Below is a small trained network, with its code and all its weights. Each question gives an input and a class and asks what happens when units are switched off, that is, made to give their printed mean instead of their output.

import numpy as np


def w(rows, s, z=0):
    codes = np.array(rows[::2]) - 128.0
    scale = np.full(codes.shape[1], s)
    scale[-1] = z or s
    return codes * scale


def f(y):
    return y / 2 * (1 + np.tanh(0.7978845608 * (y + 0.044715 * y**3)))


def log_softmax(a):
    a = a - a.max(-1, keepdims=True)
    return a - np.log(np.exp(a).sum(-1, keepdims=True))


def net(x, mask):
    res = np.array(x, float).reshape(1, 5) / 4 @ E
    y = f(res @ A[0][:, :-1].T + A[0][:, -1])
    res = res + np.where(mask, y, B[0][:, -1]) @ B[0][:, :-1]
    return log_softmax(res[-1] @ U[:, :-1].T + U[:, -1])


A, B = {}, {}
E = w([
[21,52,116,107,172,68,71,185,203,135],'x0',
[151,167,117,73,137,116,2,141,54,24],'x1',
[155,175,233,65,233,107,188,151,138,124],'x2',
[209,122,60,83,66,115,165,246,172,118],'x3',
[135,169,190,113,41,60,126,35,185,73],'x4',
],0.0077)
A[0] = w([
[164,139,135,132,85,101,138,195,165,91,50],'N0',
[156,135,104,108,153,107,23,145,75,37,90],'N1',
[152,149,175,115,112,54,153,80,201,55,109],'N2',
[204,104,87,84,102,97,128,192,156,135,49],'N3',
[42,78,99,47,159,62,72,144,198,142,183],'N4',
[151,172,135,90,134,150,2,159,88,53,99],'N5',
[160,183,220,26,253,88,183,158,137,129,111],'N6',
[75,71,135,144,165,12,98,173,152,113,134],'N7',
[159,84,98,81,197,191,132,209,55,174,108],'N8',
[140,89,69,132,180,199,140,199,78,148,94],'N9',
[189,136,117,50,100,119,137,204,153,130,69],'N10',
[107,173,132,66,30,40,161,96,157,84,121],'N11',
[86,176,209,203,212,192,75,24,114,163,108],'N12',
[109,126,98,156,241,218,121,169,70,148,114],'N13',
[191,128,122,95,84,136,162,204,193,163,51],'N14',
[193,159,155,110,106,183,191,100,79,108,132],'N15',
[89,88,77,178,31,165,95,94,111,127,69],'N16',
[205,195,118,173,131,193,136,89,64,140,122],'N17',
[35,123,201,177,180,164,68,71,93,147,105],'N18',
[136,77,13,144,59,154,47,76,117,150,9],'N19',
[203,189,112,164,91,207,164,90,87,107,136],'N20',
[123,86,159,221,102,136,177,132,189,209,144],'N21',
],0.0069,0.0012)
B[0] = w([
[194,135,93,134,147,72,124,87,131,117,162],'N0',
[151,51,214,172,139,202,240,123,181,184,214],'N1',
[101,197,140,187,129,100,110,103,138,73,203],'N2',
[166,89,92,103,169,73,133,92,93,111,186],'N3',
[72,124,176,106,71,114,105,197,70,203,212],'N4',
[154,61,221,185,118,151,190,102,180,183,221],'N5',
[113,172,57,107,144,254,63,171,226,113,254],'N6',
[67,138,138,56,100,112,110,187,78,175,189],'N7',
[94,191,142,176,148,92,145,124,118,68,224],'N8',
[117,196,165,164,143,73,123,68,106,98,214],'N9',
[194,57,98,87,142,118,113,91,101,114,189],'N10',
[77,140,152,186,140,77,107,93,109,85,202],'N11',
[197,79,75,109,176,90,104,81,118,133,246],'N12',
[106,177,167,169,141,89,116,96,119,73,218],'N13',
[179,75,114,100,144,111,144,88,118,111,198],'N14',
[90,130,159,87,84,113,94,171,131,171,217],'N15',
[149,211,74,98,153,181,107,158,193,69,199],'N16',
[81,111,147,74,69,118,92,162,81,167,221],'N17',
[207,60,81,96,151,101,85,97,88,122,220],'N18',
[122,163,92,99,131,199,84,130,184,103,209],'N19',
[73,154,152,85,53,100,115,177,87,202,226],'N20',
[145,90,174,179,128,171,207,109,171,177,223],'N21',
],0.0081,0.0079)
U = w([
[52,130,148,29,75,103,101,183,57,205,254],'0',
[147,55,186,203,140,194,243,108,188,178,121],'1',
[120,191,48,73,155,247,68,144,213,65,33],'2',
[213,46,59,72,172,54,103,73,76,98,87],'3',
[69,205,153,227,146,35,118,92,111,28,151],'4',
],0.011,0.00068)

Each question gives the input, the list of numbers given to net, and the class t.
The units are the neurons (one row each of A and B). Each row of codes is followed by its name. A weight is (code - 128) times the scale printed after its matrix; where a second scale follows, it is the last column's (A, B and U).
mask holds one flag per neuron, in row order. A switched-off neuron (its flag False) gives its mean, the last column of its row in B, instead of its output. The means were averaged over made-up inputs and are rounded, as every weight is.
A unit's drop is (log p(t) with every unit on - log p(t) with that unit switched off) / (log p(t) with every unit on - log p(t) with every unit switched off).
The circuit of an input: a set's keep is (log p(t) with only the set's units on - log p(t) with every unit switched off) / (log p(t) with every unit on - log p(t) with every unit switched off). Starting from the 12 units with the biggest drops (on a tie, the unit counted first), units are removed one at a time, each time the one whose removal leaves the highest keep (on an exact tie, the one counted first), for as long as the keep stays at least 0.8.
units of the circuit, in order: the units of the circuit, biggest drop first
top k neurons: the k neurons with the biggest drops, biggest first
drop of u: that unit's drop, to one decimal
input [-4,2,4,-7,1], class 3: units of the circuit, in order -> [N12]
input [-6,0,-1,-3,-5], class 0: top 2 neurons -> [N17 N20]
input [-4,7,3,-6,-4], class 1: top 2 neurons -> [N1 N5]
input [-2,7,-4,7,2], class 1: top 2 neurons -> [N1 N5]
input [-1,5,6,-8,-7], class 3: top 2 neurons -> [N18 N12]
input [6,-6,-2,0,5], class 0: top 2 neurons -> [N4 N7]
input [4,2,8,-5,-8], class 2: top 2 neurons -> [N6 N11]
input [6,-7,6,-8,2], class 3: top 2 neurons -> [N18 N12]
input [-7,6,5,2,1], class 0: top 4 neurons -> [N20 N17 N15 N21]
input [-2,0,8,8,-4], class 2: top 3 neurons -> [N6 N12 N18]
input [7,3,2,-7,-8], class 4: top 2 neurons -> [N13 N8]
input [3,-2,-4,-7,-7], class 3: top 4 neurons -> [N18 N12 N2 N11]
input [1,-4,-5,2,-5], class 2: top 4 neurons -> [N19 N1 N5 N16]
input [2,-7,-8,-5,-4], class 2: units of the circuit, in order -> [N16]
input [5,-5,-1,-2,7], class 4: top 2 neurons -> [N2 N11]
input [8,-6,-4,4,-2], class 0: top 2 neurons -> [N4 N7]
input [-6,0,6,8,-3], class 3: drop of N14 -> 0.8
input [-5,-1,-2,7,-2], class 3: drop of N18 -> 0.0
input [-4,7,-6,-6,2], class 1: drop of N5 -> 0.7
input [7,8,-2,-3,-8], class 1: drop of N17 -> 0.1
input [-3,8,-2,7,-2], class 1: units of the circuit, in order -> [N1]
